jg_bc: [-17 -14 -14 -19   4  -7 -22  -2   0 -14 -13  -4  -8  12 -33  -8  28 -12
   7 -22   7   4 -30   2  15  26  -6  47  41  34 -27]
dd_mb: [-20  38   0 -13 -22   2  25  11   9 -12  26 -19   9 -37  32  11  -6  22
  10  -1  24  11  15  11   6   3  -6   2  14 -32   6]
jg_bc: [ -6  49  -7 -75 -47  13  -9  62 -43 -27 -14 -16  73 -31 -29 -29  31  71
  52 -24  50  -1 -25  48  42  50  -1  39  85  -3 -34]
qf_dh: [ 13 -20   9  -5  68 -38 -21  12  56 -31  32  27 -35  12  38  26   2 -14
   8 -42 -28  18  16 -62  -2 -22 -11 -21  65  70 -28]
dd_mb: [  0  -6 -17  12 -64 -33 -16  58 -56  45  12  -8  41  29  -7 -78 -19 -45
  54  68 -13 -62 -13  88 -24  13   7  30 -55   3 -64]
dd_mb: [-30  -7  -8   0  47  10  44  -8   9  -2  15 -36   2 -16   6  21 -15  -5
 -39  -3  45  33 -37   1  -9 -33  23 -10 -11  -4  -7]
qf_dh: [-18  14  21 -13  36  -1  -2  -3  25 -34  12  -3 -24 -42  39  30 -18  17
   0  -7  19  44  18 -21 -20 -24 -19 -19  44  16  -3]
hj_ll: [-37  22  -5  10 -55  -9  -2  -1   0  -8 -10 -16 -24 -15 -10   6  29   5
   7 -32  -9  14   1  -8  -6  45  -9  27  32  11  15]
qf_dh: [-47  47 -29  27  27 -24  40 -19   3 -20   8 -20 -15 -62  17  21  -8  59
 -44 -56  52  25 -15 -26 -46  12   1 -50  28  18  10]
hj_ll: [ 11 -10  18   2   6   8 -26  20   3  -5  -8   6   7   9  30  -7  13  -5
  42  21 -29 -13  17  -3   4 -36  28  -9  -3  16   4]
dd_mb: [ -9  38   4  12 -91 -10 -28  14 -26  10   2   5   4 -22  29 -38  -5  -2
  62  54 -22 -42  49  52 -17  23 -25  23 -28 -37   3]
dd_mb: [ 39 -41   1   4  25  -7 -36 -14  17   2 -18  38 -18  53 -29   2  24 -22
  -4 -25 -48 -16   1 -42  22   8  -2   4  12  38   3]
hj_ll: [ 39 -46  75   9   3  37 -12  23  -2  23 -19   7 -10  28  17  18 -35 -41
   6  58 -56  40  33  -9 -19 -62  16 -36 -46  -5  30]
hj_ll: [-33   5 -15  -1 -23  15  -3 -14  11  -9  -1 -24  -5  -2   8   1  40 -13
  22   3   1 -13  -9  10  29   0  22  48  -2 -15  13]
hj_ll: [  4  29   2 -18 -53 -35 -29  37 -48  -4 -23  19   9 -17 -48 -32 -12  37
  13 -27   8   9  -1  22 -34  81 -55   4  64  40 -40]
jg_bc: [ 52 -12   5 -12  47  27  32  40   0   9 -10   4  62  36  -9  15  25  47
 -16 -49  -8  -3 -25 -44  44 -34  76 -64   6  10  28]
qf_dh: [ 18  -4  19 -15  -9  -4   2  27   4   1   8   7   4  10  -4   7  -8  -2
   3 -11 -15  18   9  -9   6   9 -10  -6  22   8  -6]
qf_dh: [ 30  11  30 -29 -33  45   3 -11 -45  15 -30   7  28 -18 -37  -8 -41  24
 -15  52  27  15  14  48  -1  13 -36   0 -35 -70  19]
qf_dh: [ -9  62 -10 -34   9  -5 -29  13  15 -61  -3  14  19 -56  44   5  44  89
  55 -49  22 -13  27 -23  24  11   1 -10  94  20   5]
dd_mb: [ 47 -52   9  46  61  -6 -12 -41  48  12  -2  43 -45  56  10  30   5 -35
 -35 -20 -68 -12  24 -80   2 -38  16 -48 -35  26  39]
hj_ll: [ -6  18  11  -7 -13  -5  61  52  44  -1  59 -30  14   2  48  39  10   1
   2 -44 -14  28   9 -36  33 -15  35 -20  26 -12  17]
jg_bc: [  7 -28  33 -30  33   4 -31  13 -19  -7 -11   6  -4  -6  -8 -12 -45 -25
  10  52  17  32  -4  35 -30 -25 -33  10  10  23 -49]
jg_bc: [-39 -53  23 -25  16   0 -29  48  17 -16  -3 -35 -17  33  -1   4  37 -67
  42  -1 -23  42 -43  -1  13 -28  36  63  56  80 -48]
hj_ll: [ 46 -19   2 -16  89  -5  -8   5  -8 -12 -23  34  19  11 -31   6 -15  45
 -37 -43  18  16 -24 -39 -10 -12   2 -63  39  53 -19]
hj_ll: [ -8  -1  44 -38 -95  28   3  62 -18  15   6 -34  22  12  -6  -7   3 -37
  49  40 -23  29   8  49  28  16   0  60   6 -33  -4]
jg_bc: [-12  -2  -7   1  -9 -14 -10  -7 -14   3  -5   1 -11  -4 -20 -14 -12 -11
  -6   8  11   1  -9  19 -19  22 -26  18   2   9 -23]
qf_dh: [-54 -11 -49  48   9  -1  15  -6   4   4 -25 -42   0  24  -9   0  86   0
  -4 -60  -9 -25 -63 -34  14  -9  99   8  -5  52  25]
qf_dh: [ 72  22  -9 -41  15 -13 -49  -2  -3 -23  -6  71  32   4 -10 -24   2  57
  31 -15  -4 -52  39  -7  35  33 -46 -13  45  -4 -16]
dd_mb: [ 14   1 -20 -10  30 -25   9  15  30  -6  46  10  13  12  31  -2  -1  -8
  13 -10   1 -28   4  -8  24 -14   3  -2  11   3 -28]
dd_mb: [ 58 -39  -2  -1  13 -12 -94 -27  -7  -7 -53  73 -18  55 -48 -31  34  -9
  29  -7 -60 -50  17 -25  16  30 -27  19  21  52  -9]
hj_ll: [ -7  18 -11  40 -22 -25  28 -21  15  21  43   2 -24 -15  41   1 -41 -24
 -15  31  -6 -21  37  11 -31  -5 -26 -19 -60 -44   9]
qf_dh: [ -2  29   0 -20  26 -18 -27  -9  26 -40  23  22 -13 -41  51   4 -11  24
  33   6  15  -7  39  -4  -4 -10 -37  -2  43   4 -19]
hj_ll: [ 28  10  -3 -57  10  -8  59  49  -9   8  39  -9  52   5 -41   8 -37  24
 -42 -39  50  35 -35  13  27  36 -24  -7  43 -17 -42]
dd_mb: [  0  -6  -1  27  24   0   8  -1 -34  20 -16  -4  12 -10   1 -19 -35   6
 -18  33  18  -5 -13  23 -49 -30  16 -44 -49   5  -8]
jg_bc: [ -4  28  -4 -38 -24  22 -32   2 -10 -29 -19   2  25 -22   1 -14  36  37
  49   3  15 -19   8  21  37  15  -2  38  38 -15   3]
jg_bc: [-13 -28   4 -23  21  -9  -6  21   7  -9   2 -12  -7  18 -23   4  10 -27
  -1 -20   4  30 -35  -5   7   5   1  31  45  46 -38]
jg_bc: [  1 -20  32   6  41 -17  50  11  53   4  62 -11 -38   0  41  52 -58 -44
 -46  -4  -7  64  17 -37 -23 -37 -21 -35   0   0  -6]
dd_mb: [ 49   2  33  24   8  26 -90 -79  -8 -27 -93  79 -52 -13 -22  11  19  55
   0  -9 -51  -7  67 -59 -24  17 -43 -42  13  16  75]
jg_bc: [-31  49   1  21 -81 -23  56  54 -15  24  41 -38  18 -29  33  -4 -22  10
   8  -2   3   9  13  26 -28  22   8 -21 -15 -29   5]
qf_dh: [-12   4 -18   6  15  23 -10 -29 -12  -9 -33  -5   9  -8 -10  -6  31  25
   0  -3  17 -19 -18   1  10  -9  29   4 -11  -4  21]
[-17   6  -9  35 -30  -3  29  18  17  15  14 -24   1  16  25  12  36  -7
   7 -28 -33 -13  -1 -27  13  -8  55 -12 -18   0  35] : jg_bc
[ 23 -27  -1  13  49  -2 -10 -44  11   4  -8  27 -26  14 -14   8 -22 -15
 -37   8  -2  -1   3 -19 -13 -12 -22 -17 -24   3   2] : jg_bc
[  2  -4  -4  27 -11 -20  15   9 -33  31  -3  -1   3   4 -20 -21 -38  -9
 -26  16   5  -2 -11  22 -47  11 -10 -28 -39   5 -16] : jg_bc
[-12  20   5  13  -9 -19  34  21  26  -9  16  -9 -18 -10   8  38  13  25
 -26 -75 -13  41   3 -58  -7  24   6 -35  50  28  23] : hj_ll
[ 39 -10  41 -44 -25  16 -31  33   4  -6   5  20  13  17   6  -4  -9 -16
  45  33 -30   6  35  15  31  -3 -25  25  22 -15 -11] : qf_dh
[ 35 -51  58 -22  31  55  15  23  10  14  -9 -12  14  37  -1  32 -14 -33
 -11  31 -24  49  -4 -13  26 -64  37 -15 -25 -15  24] : hj_ll
[ -5 -55   2   0  73  24   9 -13 -36  12 -57 -18   4  23 -80   5  -6  -4
 -70 -19  36  49 -83  -8 -25 -15  31 -17  -3  53 -15] : dd_mb
[-80  66 -55  37 -41 -38  32   3   3 -13  31 -42  -3 -56  48 -11  29  31
  20 -31  35 -29  -9  14 -24  22  24   5   9   1  -2] : qf_dh
[-21  24  24  49  25  35   9 -54 -37   1 -53  -7 -21 -71  20  15 -48  52
 -44  42  36  33  20   5 -86 -46   3 -83 -63 -27  58] : dd_mb
[ 26   1 -14  -7  37 -28 -26  -3  23 -20  12  37  -4   9  12  -3   9  16
  13 -29 -12 -26  15 -30  11   6 -15 -14  38  32 -19] : qf_dh
[-13 -21 -26  22  41  18 -36 -73  -3  -6 -36  11 -23   1  -8 -14  18 -13
  -5  34  11 -38 -11   9  -4 -26   8  21 -46  -5  11] : hj_ll
[  0  26  15  -8 -14 -14  35  45  -1  -5   9  -9  10 -17  -8  25  -7  42
 -22 -64   5  48  -4 -32 -12  30  -2 -42  57  23   6] : qf_dh
[  8  32  11  41  -5  -1  -3  -4 -47  16 -23  12  14 -45  32 -26 -52  43
   2  54  14 -20  34  31 -74 -29  -2 -78 -62 -21  16] : dd_mb
[ -7  22   8 -10 -58   6 -27   2 -20  -6 -20   4  -1 -16  -9 -15  12  12
  32  13  -7  -7  20  24   1  33 -23  30  13 -14   7] : dd_mb
[  6   6 -11 -31  12   2 -20 -20  -2 -20 -10  15   2  -9 -26  -4   6  19
  -2 -11  24  -2  -6   5  18  26 -32  26  35  -1 -15] : jg_bc
[  6  28  -7  -2  10 -14  14  -5  -5  -9   4  11   4 -28  -3   6 -20  43
 -23 -26  25   9   7 -10 -18  21 -24 -34  21  -2   0] : qf_dh
[  2  26 -13 -10   0 -46 -21  20  32 -26  44  23  -8 -12  49  -8   4   6
  45 -16 -13 -27  34 -11   6  11 -27   5  49  22 -33] : qf_dh
[ 27 -20  37 -27  23  32 -58  12 -47  -4 -46  18  27  -8  -1 -36 -29   5
  44  83   9  -5   8  53 -23 -46  -4  -4 -19   6 -26] : jg_bc
[ 23   0  30 -37  17  -1 -36  11  26 -30  17  27  -9  -9  36   8 -13  -3
  41  20 -13   9  41  -5  14 -17 -35  10  42   5 -19] : qf_dh
[ 13 -12  17  -7   5  14   9  13   4   8   9  -4  10  11  11   5 -12 -15
   4  22  -7   6   5   6   9 -25  10  -4 -18 -15   2] : hj_ll

dj_fm: [ 11  26  -4   4 -12  -9  -2 -30 -28  10  11 -10 -20   2  41 -24  46  66
   5 -16  24  26  14  42  52   7 -44 -45 -36  -5   0]
nl_nb: [ 24 -25  34  48 -40  12   4  -2  -2   6 -23 -11  17 -12 -50 -28 -18   1
  25  16 -56  29  -6  21  -7  -9   5 -29 -23 -21  18]
dj_fm: [ 14   2  -7  12   8  31  -4  21 -35 -42 -48  18  -4 -12  13  19 -23  -3
   6  32 -17  -6  -1 -35  11  15  15  15  15 -18 -14]
gb_nr: [-21  36  -9  27   0   7  -6  22 -36   3 -12   0  30 -17  16  28  42 -15
 -14  18  28   1 -34 -22  23   4  12 -13  22   2 -36]
nq_jl: [-11   6  77  18   9  25  30  24 -41 -35 -17 -16  -9  13  -2  20 -71   1
  -6  79 -42  10  10 -31 -14 -14   8  -1 -17 -52  -9]
gb_nr: [ -35  -42  -17   31   44  -51    4   26   -9   83   17  -74   -1  -77
  -12  -21  -37 -121  -25  -20  -23  -67  -48  -33  -21    3   -3    6
   28   98  -27]
gb_nr: [  7  16 -32  25 -21  49  -3  28 -17 -52 -34  -8  -5   2  31  23  29  25
  27   6  11  11 -53 -18  41 -26 -21   8  26 -37  30]
tr_bq: [-11 -15  31  -4   3  35  14  29  16 -49  -8  11   7  -8 -63   3 -73 -65
  12  23 -57 -22  -4 -46 -64 -10  25  55  12 -11   7]
tr_bq: [-26 -23 -69 -14  35 -37  -6  19  31  54  24 -51 -19  -3  62  26  30 -27
 -21 -43  61 -43 -58 -12  22 -26 -18  16  54  48  23]
tr_bq: [ 79 -35 -67  65 -53   2 -52 -29 -18  28 -80  42  36 -64 -39 -55  57  11
  41 -43 -40  27   7  44  42  58  23 -49  -7  35 -13]
nl_nb: [-55  14  19 -12 -12  18  14  36  64 -16  49   3  50  13 -80  26  -4 -88
  -4  -9   1 -19 -51 -36 -80 -45  31  59  38   1  13]
gb_nr: [-37  39  61  44 -17 -36   6  -3 -26  68  30 -12  66  -8 -32   9  47 -17
 -36  34  18  30  -9  20  -4   2  29 -63 -19   4 -58]
dj_fm: [-15  62  -9 -27  -2  17   3 -17 -23 -41  29  10 -21  12  42  -5  50  52
   4 -19  44  12   8  12  35   0 -48  -3 -21 -13  -6]
nl_nb: [  8   2  55 -26 -22 -11   4 -26  40   7  20  48  33  58 -46  11  -4  36
 -12  24   1  41  56  33 -41   2  45 -13 -27 -43  -2]
nq_jl: [-17  35  30 -18  -2  43  20  14 -10 -69   9   7 -15  26   5  17 -18  19
  10  26  -2   8  -1 -22  -8 -23 -18  27  -7 -47  13]
dp_nt: [ 23 -13  -3  50 -29  -5 -22  12  -4  37 -52  27  63   8 -14  38  39  11
 -10  37   9  35 -15   8  15  10  67 -41  26 -25 -20]
tr_bq: [-28  31  26 -36  -2  -7  18 -16  25  -5  61  -9 -12  41  10   1  20  33
  -8 -13  35  13   8  23  -7 -28 -31   1 -22 -18  18]
nq_jl: [  9 -33 -22 -17  11 -20   9 -16  20  21  23 -50 -58   5  41 -30 -13  28
  12 -39   2 -12  -5  27  23 -22 -57  -4 -13  16  52]
dp_nt: [ 31  -9 -18  51 -21  -9 -24   0 -29  36 -54  14  36 -12  13  15  44  25
  -3  21   8  29  -8  16  43  23  35 -51  11  -8 -23]
nq_jl: [-12  26 -32  -9  -4   9  -9  10   9 -10   3  11  13  21  30  35  51  19
  -5  -8  52   5 -27  -6  21 -13   3   6  28 -13   4]
nl_nb: [-11  14   0 -36  33 -24   1 -13 -10  11  18   9 -18  12  38  10  -1  14
 -26   2  32 -12  33  -2   6  19  -2   1  -5  14 -26]
dp_nt: [  9  29 -15  26 -20 -18 -24 -27 -32  32  -4  27  36 -44 -23 -35  62  -4
  -1 -26   6  14  16  29  21  45   6 -42 -22  40 -53]
dp_nt: [  29  -22   -5   43  -46   -4  -37    1   29   35  -47   73  101  -19
 -104    8   31  -50    1    7  -27   25    7    7  -44   37  104  -14
   24   10  -40]
dp_nt: [ 47 -62  17  -7   1  -8  13 -23  12   4 -18 -30 -64  27  28 -29 -64  63
  21   7 -42  14  36  35  16 -12 -32 -17 -35 -29  61]
gb_nr: [ 30   1  16  12  23  27  -8   3 -75 -52 -66  46 -10 -57 -22 -23 -69 -33
   7  40 -70 -19  57 -43 -10  69  25  16 -19  14 -64]
tr_bq: [-25  90  89  -1  -4  18  18 -12 -74 -40  12  40  24  21   2  18  14  47
 -24  73  12  43  53  -1   8  24   8 -36 -52 -54 -73]
nq_jl: [ -9  21 -11  46 -13   7 -17  34 -22  17 -42  19  65   4   9  65  54  -8
 -21  45  38  19 -43 -24  22   0  59 -23  47 -23 -36]
dj_fm: [ -2  30   0  -7  -5  19   4 -14 -24 -36  13   2 -21 -23  -4 -37   6   6
  19 -22 -13  -2  11   5   9  10 -41   5 -29  10  -6]
nq_jl: [ 33 -53 -23  27 -16   0 -16  15  28  22 -48   7  22  11 -11  23  -7  -1
   8  12 -13  10 -19   0   0  -7  45  -5  33 -16  27]
nq_jl: [ 20 -39 -67   4  -3 -40 -20 -22  32  64  10 -30 -16 -19  23 -32  43   6
   8 -70  22 -12 -20  41  31   0 -27 -20   9  53  30]
gb_nr: [-18  29  14 -13   4 -44 -15 -22   6  54  26  41  54  10 -19  16  50  -7
 -41   2  44  12  34  18 -16  33  49 -27  -3  23 -62]
dj_fm: [-24  23  38  14  -4  17  12  36  -5 -12 -13   6  36  48  15  75   7  15
 -24  70  30  25 -26 -28  -2 -31  43  -5  29 -65  -6]
dj_fm: [-29   7  38   9 -14 -22  13   8  31  44  33 -18  37  46  -6  38  26  11
 -25  25  34  27 -23  16 -12 -39  24 -25   8 -31  10]
dp_nt: [  23   13  -28  -17  -20   72   16    0   -9 -108   -8  -24  -82   15
   50  -28  -10   75   63  -29  -16    9  -21    5   47  -40  -98   30
  -20  -51   85]
gb_nr: [-12  10  42  53 -26  20  22  19 -30  -4  -2 -50   4  -9  -6  -6  -4   4
  14  31 -27  22 -44   2  18 -36 -27 -30 -15 -32  17]
nl_nb: [  8   6  -7  -7  18 -21  -5 -13 -25  20  -8   2 -13   8  49  10  15  37
 -18  10  28   5  22  10  34  18  -3 -26  -7   1 -20]
dp_nt: [  21  -37   25  -47   15    5   33  -31   18  -35   32  -48 -106   29
   35  -54  -81   61   31  -22  -41   -5   41   31    4  -29  -88   15
  -56  -21   79]
nq_jl: [  2  -3  36  21   0   9   2  20 -18  -6 -33  21  32   5 -23  31 -29 -17
 -13  57 -22  10   9 -25 -20   9  51  -3   9 -27 -28]
gb_nr: [  4  19 -16 -71  33  -2  -9 -20   8 -34   7  58 -20  32  30  19  -5  30
 -17  -5  36 -11  62 -10 -10  33  14  33   0  -2 -22]
nq_jl: [ 11 -27  28  35  -4  -1   9   9 -18  14 -22 -25  -3 -15 -13 -10 -38 -11
   5  28 -42   5  -4  -2  -1  -4   4 -18 -10  -7   4]
dp_nt: [-27  43  12  39  25 -58  -1  -1 -76  90   4 -43  16   4 105  45  77  53
 -60  46  86  23 -16  19  87   9  -4 -95  -1   3 -63]
tr_bq: [  8 -65 -56 -27  17 -63 -12 -19  75  87  33 -36 -20  17  25  -8  14  -2
 -12 -64  36 -23 -12  37   0 -16  -7  -2  24  50  47]
nl_nb: [ 15  -8 -22  24 -24  18  -8   9   6  -8 -23  -1  10   0  -2   4  23  11
  19  -6  -1  13 -29   5  17 -13   0  -5  14 -15  23]
tr_bq: [ -2  16  72 -16   7  22  31  -2 -26 -48   4  -2 -32  40  16  10 -57  49
  -1  59 -22  22  39  -5  -5 -14 -16  -2 -38 -64   8]
dj_fm: [-49 -26  28   7 -19 -36  13  10  87  70  74 -35  54   1 -96 -10   1 -94
 -12 -34  -9 -14 -46  11 -82 -46  25  15  17  38  21]
tr_bq: [-34  60 -19   7 -36  54  -2  19   6 -64  24  18  34 -28 -54 -11  52 -46
  30 -38   4  -5 -53 -22 -19 -18 -20  39  14   5  -1]
dj_fm: [ 11 -28  52   7   5   0  13   8  -1   0 -21   3   2  21 -18  15 -62   1
  -8  54 -38  11  27  -9 -26  -2  33  -4  -9 -34   1]
dj_fm: [ -4   1 -30 -39  32  22  -7  27  11 -47 -24  38  -5  20  22  51 -24 -17
 -10  16  20 -28   4 -52 -18   7  34  58  46 -11  -6]
dp_nt: [-17  -1 -21 -25  20  17   0  17  15 -34   9   9  -8 -23 -25  -5 -30 -62
   6 -22 -15 -41  -9 -39 -37   4   0  58  21  30  -2]
nl_nb: [-39  -7  13  23  11 -43  12  16  10  76  35 -60  17   2  17  21  20 -27
 -31   6  32  -7 -47   5   5 -33   0 -29  17  19  -1]
tr_bq: [-56  67  56 -43  26  12  43   8 -23 -42  62 -35 -42  61  75  39  -1  61
 -24  39  56  10  -2 -10  19 -47 -56   3 -22 -58  11]
nl_nb: [ -5  -6  15  88 -46  34   2  43 -16   0 -37 -29  52 -38 -56   5   9 -52
  23  27 -45  16 -79 -19  -2 -30  19 -16  23 -17   8]
gb_nr: [  6  29  39  13   1  31   9   5 -58 -49 -28  18  -6 -10   2   0 -27  15
   5  48 -29  12  25 -20   9  19  -1  -6 -24 -31 -31]
[ -23    8  -59    9   -3   40   11   46   13  -38    2  -64  -36   17
   75   39   36   18   22  -21   47  -14 -105  -26   51  -74  -60   28
   53  -28   76] : gb_nr
[ 20  39  16  20 -37  43   2 -13 -41 -56 -19  16  -7   0   3 -21  25  60
  31  10 -15  40  10  20  36   3 -33 -24 -37 -44   5] : tr_bq
[  0   5 -36  -7 -15  38  -8  17  24 -48  -9  19   7  -2 -19   7  12 -19
  24 -24   0  -9 -30 -21 -12 -13   0  42  28  -6  24] : nl_nb
[-41 -13  24 -53  49  -7  32  20  29 -15  47 -37 -46  28  20  20 -73 -33
 -19   9   3 -43  -2 -37 -42 -34 -19  55  12   2  25] : dp_nt
[-10 -11 -21  37 -30  10   5  21  23  16   7 -53   5   4   9   7  36   3
  18 -18  13  10 -77  11  24 -54 -28 -12  23 -13  54] : gb_nr
[ 51 -17  -5  21 -44  52 -10  -8  -2 -62 -50  34  -4 -14 -47 -37 -19  20
  53  -6 -64  23  14  10  -2  11  -3   9 -20 -30  29] : nl_nb
[ 38 -58  32   5  -2 -50   3 -42  13  67   3 -21 -23   8  -7 -44 -38  36
  -3  -1 -36  19  54  57   0  14  -4 -49 -47   9  16] : dj_fm
[  8 -24  32  -3  21 -40  17 -19 -13  48  11 -44 -41  27  57  -3 -25  56
 -19  24   8  13  27  31  30  -9 -25 -45 -30 -13  14] : dp_nt
[-26  49  39 -11  15  -4  15  -3 -39  -7  20  -2  -5  24  42  25  14  38
 -26  38  35  15  17  -2  21   0 -11 -22 -19 -27 -31] : tr_bq
[ 16 -66 -52  30   2 -30 -24  16  35  65 -28 -15  26 -35 -26   0  -2 -66
  -2 -27 -14 -28 -37  -7 -14   6  40   5  47  53   8] : dj_fm
[-18  44  35   1 -14  63  17  37 -16 -84 -18  23  15  38   1  54  -9  19
   7  58   4  21 -20 -41  -7 -30  14  27  15 -78   7] : nq_jl
[ 18 -34  39 -19  12 -36   8 -18  21  41   0   1  -9  61  28  27 -29  58
 -26  40  12  26  47  28  -1  -4  28 -30 -14 -38  13] : dj_fm
[-18   0  64 -10   6 -43  14 -18  14  54  38  -3  21  32 -18   8 -13   7
 -35  30   8  19  37  25 -28  -1  27 -32 -26  -8 -22] : nl_nb
[-11  48 -33  12 -40  48  -4   8   0 -54  11   2   8 -10  -7 -11  66  11
  36 -39  18  13 -52   3  23 -25 -43  12   5 -13  25] : nq_jl
[-13  34  50   5   0   8   4   2 -30 -16  -4  37  35  -6 -38   9 -13 -20
 -16  42 -16  10  31 -17 -28  26  37  -4 -16 -11 -55] : tr_bq
[ 15  15  -8 -12  30   9  -4  -9 -59 -33 -27  17 -35 -33  32 -18 -27   7
   0   9 -16 -19  40 -19  22  45 -17   6 -18  18 -39] : nl_nb
[ 18  -4 -28  38 -40  21 -21   7   9  -5 -30  23  43 -25 -47  -8  37 -22
  24 -18 -16  13 -29   4  -1   5  24  -3  17   4   2] : nq_jl
[-18  28  12 -52  16  21  12  -7   9 -57  32  23 -24  11 -11 -10 -26  -7
   5 -13  -3 -17  29 -17 -32   3 -20  47 -14  -2  -1] : dj_fm
[  2 -11  20 -20 -19  21  14  -5  41 -34  22   1 -13  20 -42 -21 -31  -1
  25 -15 -31   5   6   8 -37 -25 -15  28 -16 -20  43] : tr_bq
[ -3 -23 -16 -37  22 -49 -12 -23  43  54  31  16   8   4 -16  -8   2 -26
 -24 -35  19 -20  32  16 -32  22  25   8   4  49 -15] : gb_nr
[  3 -30   9   0  33 -43  -6   8  -2  58 -21   3  15  20  30  46 -18  -2
 -43  44  22  -4  18 -10   0  16  56 -19  24   2 -29] : nq_jl
[-28  47   5 -23  -4  24  10  -2  -3 -46  38   6  -6  -8 -16 -17  15 -13
  11 -25   6  -9  -5  -8 -13  -7 -34  27 -14   6  -4] : dj_fm
[-42  34  40  15 -15  24  17  32   5 -20  19  -5  40  16 -32  36   6 -31
  -8  34   6   9 -39 -27 -29 -35  19  13  16 -32  -5] : dj_fm
[-18  58 -37 -31 -14  28 -18   3  19 -46  13  59  35  19  -5  31  72   6
   0 -25  57   6 -10 -12  -4   4  17  31  27 -10 -16] : nq_jl
[  8  27  -6  13 -33  27  -4  -5  -7 -29  -5  12  10   6  -2  -5  42  35
  21  -7   8  28 -13  16  23  -9 -16 -13  -9 -27  12] : dp_nt
[-27  17  19 -35  27 -87  -5 -39  18 103  61   7  25  34  26  17  50  23
 -63  -6  76  10  47  44  -1  22  27 -49 -15  33 -50] : tr_bq
[-15   3  27 -16  -7  -5   6  -4  32   3  29  14  21  15 -45  -1  -9 -22
  -5  -2  -6   2  12   3 -43  -7  18  14  -6  -2  -1] : dp_nt
